Below is a small trained network, with its code and all its weights. Each question gives an input and a target symbol and asks what happens when units are switched off, that is, made to give their printed mean instead of their output.

import numpy as np


def w(rows, s, z=0):
    codes = np.array(rows[::2]) - 128.0
    scale = np.full(codes.shape[1], s)
    scale[-1] = z or s
    return codes * scale


def norm(h):
    return h / np.sqrt((h * h).mean(-1, keepdims=True) + 1e-5)


def f(y):
    return np.maximum(y, 0)


def softmax(a):
    e = np.exp(a - a.max(-1, keepdims=True))
    return e / e.sum(-1, keepdims=True)


def log_softmax(a):
    a = a - a.max(-1, keepdims=True)
    return a - np.log(np.exp(a).sum(-1, keepdims=True))


def net(x, mask):
    ids = ['ΔΘΩαζημτφ'.index(c) for c in x.split()]
    T = len(ids)
    res = E[ids] + P[:T]
    u = 0
    for l in range(3):
        q, k, v = (norm(res) @ M[l].T for M in (Q, K, V))
        z = softmax(np.where(np.tri(T) > 0, q @ k.T / 4**0.5, -1e9)) @ v
        res = res + np.where(mask[u], z, O[l][:, -1]) @ O[l][:, :-1]
        u += 1
        y = f(norm(res) @ A[l][:, :-1].T + A[l][:, -1])
        res = res + np.where(mask[u : u + 12], y, B[l][:, -1]) @ B[l][:, :-1]
        u += 12
    return log_softmax(norm(res)[-1] @ U[:, :-1].T + U[:, -1])


Q, K, V, O, A, B = {}, {}, {}, {}, {}, {}
E = w([
[14,254,30,84],'Δ',
[133,203,197,89],'Θ',
[71,19,81,68],'Ω',
[71,158,147,203],'α',
[127,103,34,55],'ζ',
[143,124,155,147],'η',
[114,88,82,16],'μ',
[200,71,139,102],'τ',
[55,192,10,83],'φ',
],0.0086)
P = w([
[150,162,255,107],'0',
[165,157,164,115],'1',
[130,143,88,168],'2',
[74,93,114,115],'3',
[160,152,166,113],'4',
[134,146,84,182],'5',
[69,100,110,117],'6',
[165,147,170,118],'7',
[138,147,83,183],'8',
[41,175,140,62],'9',
],0.0087)
Q[0] = w([
[113,134,127,125],'L0H1',
[113,105,159,163],'L0H1',
[128,140,80,132],'L0H1',
[112,135,149,3],'L0H1',
],0.011)
K[0] = w([
[210,223,214,205],'L0H1',
[94,71,171,162],'L0H1',
[142,253,155,97],'L0H1',
[176,82,72,129],'L0H1',
],0.0057)
V[0] = w([
[1,58,168,102],'L0H1',
[50,107,211,75],'L0H1',
[63,111,137,126],'L0H1',
[53,130,64,90],'L0H1',
],0.0035)
O[0] = w([
[62,92,163,115,150],'L0H1',
[3,174,192,142,193],'L0H1',
[188,217,75,71,149],'L0H1',
[90,139,138,174,252],'L0H1',
],0.0039,0.0014)
A[0] = w([
[73,162,122,199,147],'L0N1',
[95,138,72,68,181],'L0N2',
[46,129,101,153,5],'L0N3',
[186,177,224,179,142],'L0N4',
[103,139,187,218,179],'L0N5',
[140,229,1,140,198],'L0N6',
[100,150,103,125,78],'L0N7',
[147,163,96,88,51],'L0N8',
[130,172,165,143,70],'L0N9',
[128,41,52,159,239],'L0N10',
[157,197,130,51,112],'L0N11',
[68,127,145,134,149],'L0N12',
],0.0076,0.0022)
B[0] = w([
[196,121,118,67,175],'L0N1',
[158,136,151,226,226],'L0N2',
[144,107,135,41,164],'L0N3',
[57,106,70,159,162],'L0N4',
[162,166,81,76,158],'L0N5',
[156,90,196,112,254],'L0N6',
[110,129,162,146,157],'L0N7',
[204,100,126,150,157],'L0N8',
[95,166,110,120,143],'L0N9',
[96,254,95,48,188],'L0N10',
[159,132,73,102,183],'L0N11',
[147,107,112,117,164],'L0N12',
],0.0059,0.0076)
Q[1] = w([
[252,155,159,154],'L1H1',
[60,160,98,114],'L1H1',
[101,2,123,146],'L1H1',
[129,171,18,158],'L1H1',
],0.0088)
K[1] = w([
[244,119,231,169],'L1H1',
[34,171,108,26],'L1H1',
[101,21,42,136],'L1H1',
[5,30,254,35],'L1H1',
],0.0061)
V[1] = w([
[50,83,3,238],'L1H1',
[95,62,248,184],'L1H1',
[168,127,68,119],'L1H1',
[103,171,88,233],'L1H1',
],0.005)
O[1] = w([
[136,48,207,36,3],'L1H1',
[246,184,98,182,35],'L1H1',
[90,99,177,46,136],'L1H1',
[196,252,88,94,64],'L1H1',
],0.0046,0.0059)
A[1] = w([
[233,215,93,123,133],'L1N1',
[127,141,174,204,53],'L1N2',
[136,46,182,162,81],'L1N3',
[135,68,162,133,50],'L1N4',
[142,171,172,90,71],'L1N5',
[81,119,99,28,113],'L1N6',
[188,79,47,75,209],'L1N7',
[31,163,136,158,179],'L1N8',
[145,158,254,71,104],'L1N9',
[85,83,57,127,124],'L1N10',
[123,83,221,88,254],'L1N11',
[141,92,144,51,163],'L1N12',
],0.0065,0.0025)
B[1] = w([
[145,35,173,91,228],'L1N1',
[232,198,75,170,132],'L1N2',
[51,158,198,4,133],'L1N3',
[145,117,173,141,131],'L1N4',
[60,187,212,133,137],'L1N5',
[120,227,92,173,254],'L1N6',
[48,162,102,56,206],'L1N7',
[140,59,70,40,250],'L1N8',
[150,121,97,225,138],'L1N9',
[135,168,123,168,204],'L1N10',
[45,38,153,38,167],'L1N11',
[100,108,56,99,176],'L1N12',
],0.0048,0.005)
Q[2] = w([
[205,255,27,144],'L2H1',
[128,172,62,45],'L2H1',
[71,219,161,128],'L2H1',
[119,38,200,206],'L2H1',
],0.0086)
K[2] = w([
[80,180,179,228],'L2H1',
[131,147,172,127],'L2H1',
[9,254,83,65],'L2H1',
[136,27,106,66],'L2H1',
],0.0067)
V[2] = w([
[42,59,122,172],'L2H1',
[131,151,145,189],'L2H1',
[153,165,228,111],'L2H1',
[167,154,254,168],'L2H1',
],0.0056)
O[2] = w([
[56,105,204,212,97],'L2H1',
[1,34,104,84,81],'L2H1',
[100,164,226,202,82],'L2H1',
[93,114,161,92,2],'L2H1',
],0.005)
A[2] = w([
[55,203,142,153,118],'L2N1',
[78,98,176,110,103],'L2N2',
[95,200,254,184,47],'L2N3',
[119,216,223,165,146],'L2N4',
[187,218,59,156,110],'L2N5',
[173,85,144,175,126],'L2N6',
[68,130,176,111,146],'L2N7',
[161,57,91,150,111],'L2N8',
[36,198,148,153,121],'L2N9',
[195,145,81,82,254],'L2N10',
[107,26,177,239,132],'L2N11',
[42,42,211,132,69],'L2N12',
],0.0061,0.0032)
B[2] = w([
[201,11,142,45,153],'L2N1',
[114,202,213,160,132],'L2N2',
[77,156,101,225,130],'L2N3',
[123,78,42,166,134],'L2N4',
[135,99,201,109,201],'L2N5',
[153,252,71,212,133],'L2N6',
[45,177,118,220,140],'L2N7',
[77,106,166,68,136],'L2N8',
[187,66,26,101,155],'L2N9',
[88,90,228,226,254],'L2N10',
[148,209,79,96,130],'L2N11',
[118,138,147,142,132],'L2N12',
],0.0041,0.0076)
U = w([
[254,8,120,18,94],'Δ',
[129,191,218,63,178],'Θ',
[42,8,154,150,87],'Ω',
[157,21,58,217,149],'α',
[131,158,98,172,137],'ζ',
[175,70,193,169,255],'η',
[200,229,69,198,130],'μ',
[103,240,156,70,78],'τ',
[5,93,248,116,70],'φ',
],0.0066,0.0045)

Each question gives the input, a string of symbols that net reads in full, and the target symbol t.
The units are the heads (4 rows each of Q, K, V and O) and the neurons (one row each of A and B). Each row of codes is followed by its name. A weight is (code - 128) times the scale printed after its matrix; where a second scale follows, it is the last column's (O, A, B and U).
mask holds one flag per unit, layer by layer, with each layer's heads first. A switched-off unit (its flag False) gives its mean, the last column of its rows in O or B, instead of its output. The means were averaged over made-up inputs and are rounded, as every weight is.
A unit's drop is (log p(t) with every unit on - log p(t) with that unit switched off) / (log p(t) with every unit on - log p(t) with every unit switched off).
The circuit of an input: a set's keep is (log p(t) with only the set's units on - log p(t) with every unit switched off) / (log p(t) with every unit on - log p(t) with every unit switched off). Starting from the 12 units with the biggest drops (on a tie, the unit counted first), units are removed one at a time, each time the one whose removal leaves the highest keep (on an exact tie, the one counted first), for as long as the keep stays at least 0.8.
circuit, biggest first: the units of the circuit, biggest drop first
most important unit: the unit with the biggest drop
k most important neurons: the k neurons with the biggest drops, biggest first
k most important neurons of layer l: the k neurons of layer l with the biggest drops, biggest first
input Θ μ τ, target φ: circuit, biggest first -> L2H1, L0N10, L0N1
input τ ζ μ η μ Δ φ ζ ζ, target Ω: most important unit -> L1H1
input Δ μ Θ φ τ φ, target τ: 2 most important neurons of layer 0 -> L0N3, L0N6
input φ μ φ η η τ, target μ: circuit, biggest first -> L0N10, L1N8
input Θ φ φ φ τ Δ τ Δ η, target φ: 3 most important neurons -> L1N1, L0N1, L1N6
input η ζ μ Δ ζ φ, target Δ: 4 most important neurons of layer 0 -> L0N6, L0N4, L0N10, L0N2
input τ ζ φ, target Ω: 3 most important neurons -> L0N6, L1N1, L0N10
input Δ φ α, target τ: 4 most important neurons of layer 0 -> L0N2, L0N5, L0N1, L0N3
input φ τ η, target μ: circuit, biggest first -> L0N5, L1N8
input τ Δ Δ η η Δ Δ Θ μ, target Ω: 3 most important neurons of layer 2 -> L2N10, L2N1, L2N9
input Ω φ φ φ η, target α: 2 most important neurons -> L0N4, L0N6
input Θ φ μ μ η ζ, target φ: 2 most important neurons of layer 1 -> L1N1, L1N6
input α Δ α η ζ Θ Δ Δ α, target Θ: 3 most important neurons -> L0N5, L0N1, L0N2
input α η φ Θ ζ η, target Θ: 4 most important neurons -> L0N6, L0N1, L0N5, L0N2
input α Δ μ φ ζ φ, target Θ: most important unit -> L0N6
input Θ Δ Θ Δ ζ Δ, target φ: 2 most important neurons of layer 0 -> L0N6, L0N10
input Δ Δ Ω φ Δ μ φ Ω μ, target τ: 2 most important neurons -> L0N10, L0N6
input τ φ Ω μ η τ, target Ω: 2 most important neurons -> L0N2, L1N1
input μ η Δ, target α: 2 most important neurons -> L0N10, L0N6
input φ μ Θ α Ω ζ Θ η, target α: circuit, biggest first -> L0N4
input φ ζ ζ μ α Δ ζ φ ζ, target μ: 3 most important neurons -> L0N10, L1N8, L0N11
input Δ Θ φ Θ τ τ Θ Δ η, target τ: 3 most important neurons -> L0N5, L0N6, L0N2
input Ω Δ η η Ω Δ, target η: 3 most important neurons -> L0N6, L0N1, L0N10
input Ω Θ μ φ α, target μ: 4 most important neurons -> L0N4, L0N5, L0N6, L0N2
input φ Ω Δ φ Θ ζ, target μ: 2 most important neurons -> L0N10, L1N8
input Ω Δ μ ζ Θ φ φ Δ α, target η: 3 most important neurons -> L1N1, L0N1, L1N6
input Ω Θ η μ φ Θ Θ η μ, target η: 4 most important neurons of layer 0 -> L0N3, L0N2, L0N10, L0N1
input Θ φ Θ, target φ: 2 most important neurons of layer 0 -> L0N10, L0N6
